Below are the code and all the weights of a small trained network. Each question names an input and a class and asks about switching units off, where a switched-off unit gives its printed mean instead of its output.

import numpy as np


def w(rows, s, z=0):
    codes = np.array(rows[::2]) - 128.0
    scale = np.full(codes.shape[1], s)
    scale[-1] = z or s
    return codes * scale


def f(y):
    return y / 2 * (1 + np.tanh(0.7978845608 * (y + 0.044715 * y**3)))


def log_softmax(a):
    a = a - a.max(-1, keepdims=True)
    return a - np.log(np.exp(a).sum(-1, keepdims=True))


def net(x, mask):
    res = np.array(x, float).reshape(1, 4) / 4 @ E
    y = f(res @ A[0][:, :-1].T + A[0][:, -1])
    res = res + np.where(mask, y, B[0][:, -1]) @ B[0][:, :-1]
    return log_softmax(res[-1] @ U[:, :-1].T + U[:, -1])


A, B = {}, {}
E = w([
[122,213,130,228,21],'x0',
[111,123,230,80,58],'x1',
[129,129,126,125,127],'x2',
[3,116,60,44,65],'x3',
],0.012)
A[0] = w([
[98,141,168,114,88,49],'n1',
[165,75,191,109,170,128],'n2',
[133,88,148,77,124,70],'n3',
[79,166,62,161,101,102],'n4',
[135,183,154,170,79,42],'n5',
[152,123,197,101,176,133],'n6',
[86,99,117,81,96,58],'n7',
[188,130,135,193,143,244],'n8',
[176,120,183,120,143,151],'n9',
[89,112,122,73,97,143],'n10',
[171,96,156,114,176,91],'n11',
[148,132,59,160,209,60],'n12',
[148,114,168,117,148,100],'n13',
[169,159,141,182,161,52],'n14',
[193,162,138,185,158,53],'n15',
[165,83,195,122,154,143],'n16',
[164,161,144,188,166,59],'n17',
[164,132,61,143,193,67],'n18',
[112,146,103,159,125,144],'n19',
[152,156,130,114,132,172],'n20',
[154,145,168,158,90,42],'n21',
[103,153,91,150,132,109],'n22',
[128,109,96,87,162,59],'n23',
[169,100,190,108,137,142],'n24',
[244,121,136,187,159,162],'n25',
[162,119,67,147,193,254],'n26',
[136,199,162,161,83,188],'n27',
[97,130,95,150,125,128],'n28',
[128,59,103,82,176,219],'n29',
[135,188,161,169,64,142],'n30',
[154,79,160,81,144,191],'n31',
[148,137,158,165,153,197],'n32',
[89,161,78,145,87,94],'n33',
[133,191,166,169,80,195],'n34',
[141,211,151,172,62,33],'n35',
[105,63,102,73,210,72],'n36',
[126,148,167,128,154,153],'n37',
[155,122,128,170,135,58],'n38',
[53,81,109,85,90,31],'n39',
[85,152,71,160,105,110],'n40',
],0.011,0.0083)
B[0] = w([
[63,147,108,64,177,144],'n1',
[175,145,65,185,67,184],'n2',
[138,118,145,184,89,150],'n3',
[173,211,47,185,81,187],'n4',
[154,37,217,97,115,173],'n5',
[172,155,78,183,64,175],'n6',
[114,69,195,80,147,166],'n7',
[178,55,203,115,56,245],'n8',
[178,138,112,182,67,178],'n9',
[66,136,122,88,162,189],'n10',
[182,134,103,185,80,166],'n11',
[160,20,255,51,113,186],'n12',
[174,159,77,171,108,144],'n13',
[57,174,87,86,208,177],'n14',
[43,169,96,66,222,194],'n15',
[176,153,92,188,65,181],'n16',
[63,145,110,76,194,182],'n17',
[142,30,238,55,105,178],'n18',
[156,139,121,171,89,159],'n19',
[166,110,138,156,91,149],'n20',
[174,54,181,136,79,154],'n21',
[161,171,92,170,113,151],'n22',
[76,166,93,58,184,154],'n23',
[181,146,96,187,50,172],'n24',
[70,72,183,61,172,252],'n25',
[40,196,53,54,217,237],'n26',
[81,177,98,89,181,222],'n27',
[146,152,96,162,106,152],'n28',
[141,64,196,88,97,224],'n29',
[77,123,150,63,189,214],'n30',
[175,117,123,200,70,190],'n31',
[174,95,161,132,73,193],'n32',
[154,208,42,173,108,177],'n33',
[77,177,85,94,196,227],'n34',
[131,31,230,55,123,194],'n35',
[33,126,134,53,220,206],'n36',
[173,118,114,157,81,149],'n37',
[98,149,82,66,165,146],'n38',
[128,47,233,72,134,184],'n39',
[170,196,60,190,93,177],'n40',
],0.0073,0.014)
U = w([
[173,35,218,105,90,255],'0',
[52,180,66,83,234,27],'1',
[211,208,5,218,53,121],'2',
],0.011,0.0039)

Each question gives the input, the list of numbers given to net, and the class t.
The units are the neurons (one row each of A and B). Each row of codes is followed by its name. A weight is (code - 128) times the scale printed after its matrix; where a second scale follows, it is the last column's (A, B and U).
mask holds one flag per neuron, in row order. A switched-off neuron (its flag False) gives its mean, the last column of its row in B, instead of its output. The means were averaged over made-up inputs and are rounded, as every weight is.
A unit's drop is (log p(t) with every unit on - log p(t) with that unit switched off) / (log p(t) with every unit on - log p(t) with every unit switched off).
The circuit of an input: a set's keep is (log p(t) with only the set's units on - log p(t) with every unit switched off) / (log p(t) with every unit on - log p(t) with every unit switched off). Starting from the 12 units with the biggest drops (on a tie, the unit counted first), units are removed one at a time, each time the one whose removal leaves the highest keep (on an exact tie, the one counted first), for as long as the keep stays at least 0.8.
circuit, biggest first: the units of the circuit, biggest drop first
top k neurons: the k neurons with the biggest drops, biggest first
drop of u: that unit's drop, to one decimal
input [0,-4,-8,0], class 0: top neuron : n34
input [-7,1,3,7], class 0: top 2 neurons : n29, n39
input [-4,1,-5,6], class 0: top 2 neurons : n39, n26
input [8,-2,-8,-8], class 1: top 3 neurons : n15, n14, n34
input [-3,-5,-2,0], class 0: top 2 neurons : n12, n18
input [-8,-3,0,0], class 0: top 2 neurons : n29, n12
input [-7,-4,3,0], class 0: top 3 neurons : n29, n12, n18
input [-8,-6,-1,0], class 0: top 2 neurons : n12, n29
input [-5,-8,-5,-7], class 0: top 2 neurons : n12, n18
input [1,4,-7,1], class 1: top 2 neurons : n8, n29
input [2,0,-1,-6], class 1: top 2 neurons : n15, n14
input [-6,-8,-8,-6], class 0: top 2 neurons : n12, n18
input [1,5,-1,5], class 1: drop of n29 : 0.2
input [2,3,4,2], class 1: circuit, biggest first : n8
input [4,5,0,8], class 1: drop of n33 : 0.0
input [1,5,-1,3], class 1: drop of n29 : 0.1
